Below are the code and all the weights of a small trained network. Each question names an input and a class and asks about switching units off, where a switched-off unit gives its printed mean instead of its output.

import numpy as np


def w(rows, s, z=0):
    codes = np.array(rows[::2]) - 128.0
    scale = np.full(codes.shape[1], s)
    scale[-1] = z or s
    return codes * scale


def f(y):
    return y / 2 * (1 + np.tanh(0.7978845608 * (y + 0.044715 * y**3)))


def log_softmax(a):
    a = a - a.max(-1, keepdims=True)
    return a - np.log(np.exp(a).sum(-1, keepdims=True))


def net(x, mask):
    res = np.array(x, float).reshape(1, 7) / 4 @ E
    y = f(res @ A[0][:, :-1].T + A[0][:, -1])
    res = res + np.where(mask, y, B[0][:, -1]) @ B[0][:, :-1]
    return log_softmax(res[-1] @ U[:, :-1].T + U[:, -1])


A, B = {}, {}
E = w([
[165,132,155,139,220,217,1,87],'x0',
[88,212,53,57,123,167,31,115],'x1',
[144,69,94,124,99,211,207,102],'x2',
[99,168,152,89,46,57,96,68],'x3',
[125,77,49,133,71,85,83,77],'x4',
[213,139,190,99,115,117,162,143],'x5',
[91,240,143,132,162,103,166,99],'x6',
],0.0097)
A[0] = w([
[132,125,171,168,51,140,195,105,111],'n0',
[230,52,121,138,80,57,214,136,159],'n1',
[155,2,83,133,132,230,96,130,185],'n2',
[167,191,232,120,187,156,141,166,31],'n3',
[165,55,186,132,59,115,197,121,121],'n4',
[144,176,160,56,76,124,82,135,196],'n5',
[43,106,76,51,37,95,225,148,177],'n6',
[115,102,176,213,140,44,102,185,90],'n7',
[147,147,159,84,132,110,46,163,92],'n8',
[78,142,18,107,90,129,113,126,155],'n9',
[80,100,31,161,200,80,90,109,76],'n10',
[130,137,168,74,127,182,84,115,1],'n11',
[114,108,169,205,164,122,182,112,214],'n12',
[197,181,75,114,100,166,130,95,53],'n13',
[209,100,112,216,120,178,185,171,136],'n14',
[147,125,59,142,117,88,205,181,133],'n15',
[164,166,201,192,154,137,69,119,158],'n16',
[169,62,135,159,190,118,127,172,161],'n17',
[129,57,98,112,247,176,78,113,165],'n18',
[106,78,42,140,55,94,100,73,105],'n19',
[54,122,176,196,146,175,195,102,104],'n20',
[89,232,141,141,126,94,181,131,96],'n21',
],0.01,0.0056)
B[0] = w([
[166,83,139,93,101,145,169,60,182],'n0',
[140,2,213,101,66,128,210,102,223],'n1',
[232,110,108,122,95,237,101,193,249],'n2',
[94,157,90,169,113,75,73,45,198],'n3',
[118,40,191,131,60,92,198,93,203],'n4',
[128,120,226,152,98,88,113,187,196],'n5',
[243,144,35,168,143,162,45,168,245],'n6',
[78,162,188,84,136,106,151,167,171],'n7',
[136,131,183,106,99,131,176,152,175],'n8',
[124,149,140,232,116,107,37,67,207],'n9',
[118,122,150,191,60,94,61,103,181],'n10',
[126,84,190,97,157,183,161,171,155],'n11',
[76,147,131,73,131,154,242,113,203],'n12',
[120,156,169,129,138,96,130,161,152],'n13',
[167,61,100,117,121,165,184,155,205],'n14',
[165,86,133,94,136,181,103,162,188],'n15',
[51,147,126,94,190,148,168,173,197],'n16',
[135,113,138,78,74,131,151,189,189],'n17',
[196,91,123,146,86,168,81,169,235],'n18',
[128,137,128,203,92,96,63,55,204],'n19',
[130,166,72,90,174,144,238,107,181],'n20',
[168,112,61,104,173,156,111,181,191],'n21',
],0.0088,0.014)
U = w([
[34,149,160,99,139,95,124,163,158],'0',
[179,117,35,202,91,144,2,133,117],'1',
[108,65,168,151,54,46,102,28,127],'2',
[104,131,15,114,156,145,166,63,2],'3',
[202,57,116,100,98,186,143,182,217],'4',
],0.0099,0.0025)

Each question gives the input, the list of numbers given to net, and the class t.
The units are the neurons (one row each of A and B). Each row of codes is followed by its name. A weight is (code - 128) times the scale printed after its matrix; where a second scale follows, it is the last column's (A, B and U).
mask holds one flag per neuron, in row order. A switched-off neuron (its flag False) gives its mean, the last column of its row in B, instead of its output. The means were averaged over made-up inputs and are rounded, as every weight is.
A unit's drop is (log p(t) with every unit on - log p(t) with that unit switched off) / (log p(t) with every unit on - log p(t) with every unit switched off).
The circuit of an input: a set's keep is (log p(t) with only the set's units on - log p(t) with every unit switched off) / (log p(t) with every unit on - log p(t) with every unit switched off). Starting from the 12 units with the biggest drops (on a tie, the unit counted first), units are removed one at a time, each time the one whose removal leaves the highest keep (on an exact tie, the one counted first), for as long as the keep stays at least 0.8.
units of the circuit, in order: the units of the circuit, biggest drop first
k most important neurons: the k neurons with the biggest drops, biggest first
drop when u is switched off: that unit's drop, to one decimal
input [-7,-8,-8,7,-4,8,-3], class 2: 2 most important neurons -> [n4, n2]
input [-2,-2,6,7,2,-3,-5], class 2: units of the circuit, in order -> [n19]
input [1,3,2,3,-1,2,0], class 0: units of the circuit, in order -> [n6, n2, n18, n1]
input [3,4,1,-5,1,4,7], class 0: 2 most important neurons -> [n6, n2]
input [-2,7,-8,7,-1,-1,-5], class 2: 2 most important neurons -> [n2, n5]
input [-6,-6,-3,0,4,-6,0], class 2: 2 most important neurons -> [n2, n19]
input [8,4,7,1,-3,-4,7], class 1: 2 most important neurons -> [n1, n12]
input [4,6,-8,-6,-2,4,5], class 0: 2 most important neurons -> [n16, n6]
input [-8,-5,0,4,6,-8,-5], class 2: 2 most important neurons -> [n1, n4]
input [-2,-3,8,-4,7,-8,1], class 1: 2 most important neurons -> [n19, n9]
input [-7,-1,-8,8,-8,7,-1], class 2: 2 most important neurons -> [n3, n2]
input [-8,-8,-4,5,6,2,-6], class 2: 2 most important neurons -> [n4, n19]
input [-2,5,7,3,-8,5,3], class 1: 3 most important neurons -> [n1, n3, n12]
input [-8,8,7,8,7,3,6], class 1: units of the circuit, in order -> [n6]
input [0,-2,-4,-5,-4,2,1], class 0: 2 most important neurons -> [n2, n6]
input [7,8,-2,-4,-4,3,7], class 0: 2 most important neurons -> [n16, n6]
input [3,-8,-3,-7,-4,-6,8], class 3: drop when n20 is switched off -> 0.2
input [7,4,-2,-7,-7,3,8], class 0: drop when n0 is switched off -> 0.0
input [-6,-3,1,4,8,-4,3], class 1: drop when n6 is switched off -> 4.3
input [6,0,-4,8,5,3,4], class 0: most important neuron -> [n16]
input [-8,4,-8,4,8,3,-7], class 1: drop when n6 is switched off -> 9.9
